Below is a small trained network, with its code and all its weights. Each question gives an input and a class and asks what happens when units are switched off, that is, made to give their printed mean instead of their output.

import numpy as np


def w(rows, s, z=0):
    codes = np.array(rows[::2]) - 128.0
    scale = np.full(codes.shape[1], s)
    scale[-1] = z or s
    return codes * scale


def f(y):
    return y / 2 * (1 + np.tanh(0.7978845608 * (y + 0.044715 * y**3)))


def log_softmax(a):
    a = a - a.max(-1, keepdims=True)
    return a - np.log(np.exp(a).sum(-1, keepdims=True))


def net(x, mask):
    res = np.array(x, float).reshape(1, 6) / 4 @ E
    y = f(res @ A[0][:, :-1].T + A[0][:, -1])
    res = res + np.where(mask, y, B[0][:, -1]) @ B[0][:, :-1]
    return log_softmax(res[-1] @ U[:, :-1].T + U[:, -1])


A, B = {}, {}
E = w([
[163,201,186,108],'x0',
[120,136,127,138],'x1',
[118,134,123,137],'x2',
[116,134,132,134],'x3',
[186,187,177,94],'x4',
[176,108,209,255],'x5',
],0.012)
A[0] = w([
[139,173,135,70,148],'neuron 0',
[117,201,113,68,94],'neuron 1',
[171,135,201,179,4],'neuron 2',
[119,11,162,170,96],'neuron 3',
[125,180,120,91,102],'neuron 4',
[58,135,105,98,200],'neuron 5',
[104,102,96,77,185],'neuron 6',
[182,125,221,198,175],'neuron 7',
[165,144,156,168,141],'neuron 8',
[137,196,154,63,88],'neuron 9',
],0.012)
B[0] = w([
[170,111,206,199,185],'neuron 0',
[76,87,147,244,178],'neuron 1',
[222,254,206,114,161],'neuron 2',
[111,30,134,175,184],'neuron 3',
[113,135,109,191,154],'neuron 4',
[174,198,126,84,220],'neuron 5',
[154,169,122,68,217],'neuron 6',
[33,88,91,47,247],'neuron 7',
[47,191,38,122,176],'neuron 8',
[139,93,182,173,174],'neuron 9',
],0.0081,0.014)
U = w([
[82,140,82,81,92],'0',
[176,231,167,121,253],'1',
[141,110,166,246,40],'2',
],0.012,0.0044)

Each question gives the input, the list of numbers given to net, and the class t.
The units are the neurons (one row each of A and B). Each row of codes is followed by its name. A weight is (code - 128) times the scale printed after its matrix; where a second scale follows, it is the last column's (A, B and U).
mask holds one flag per neuron, in row order. A switched-off neuron (its flag False) gives its mean, the last column of its row in B, instead of its output. The means were averaged over made-up inputs and are rounded, as every weight is.
A unit's drop is (log p(t) with every unit on - log p(t) with that unit switched off) / (log p(t) with every unit on - log p(t) with every unit switched off).
The circuit of an input: a set's keep is (log p(t) with only the set's units on - log p(t) with every unit switched off) / (log p(t) with every unit on - log p(t) with every unit switched off). Starting from all 10 units, units are removed one at a time, each time the one whose removal leaves the highest keep (on an exact tie, the one counted first), for as long as the keep stays at least 0.8.
circuit, biggest first: the units of the circuit, biggest drop first
unit that matters most: the unit with the biggest drop
k most important neurons: the k neurons with the biggest drops, biggest first
drop of u: that unit's drop, to one decimal
input [-5,4,7,-1,7,1], class 0: circuit, biggest first : [neuron 2; neuron 0]
input [-8,-1,4,4,5,4], class 0: circuit, biggest first : [neuron 0; neuron 7]
input [1,5,-5,-5,5,0], class 2: circuit, biggest first : [neuron 5; neuron 6]
input [0,-8,-4,-1,5,-8], class 1: unit that matters most : neuron 6
input [-4,-2,5,7,1,-6], class 1: 2 most important neurons : [neuron 7; neuron 5]
input [3,0,-6,2,2,-5], class 2: circuit, biggest first : [neuron 1; neuron 0]
input [-8,5,0,0,1,-5], class 1: circuit, biggest first : [neuron 7; neuron 5]
input [-3,-2,-8,0,6,8], class 0: 2 most important neurons : [neuron 7; neuron 8]
input [5,-6,8,-1,-5,-6], class 1: 2 most important neurons : [neuron 7; neuron 5]
input [1,-2,-5,3,5,0], class 2: 3 most important neurons : [neuron 5; neuron 6; neuron 2]
input [1,-5,5,6,-7,6], class 0: 3 most important neurons : [neuron 7; neuron 0; neuron 1]
input [-7,7,-7,2,5,5], class 0: 2 most important neurons : [neuron 7; neuron 0]
input [-5,-8,4,7,8,-7], class 1: drop of neuron 5 : 0.1
input [0,7,1,1,2,8], class 0: drop of neuron 7 : 0.8
input [2,-3,0,-3,6,-6], class 2: drop of neuron 1 : 0.4
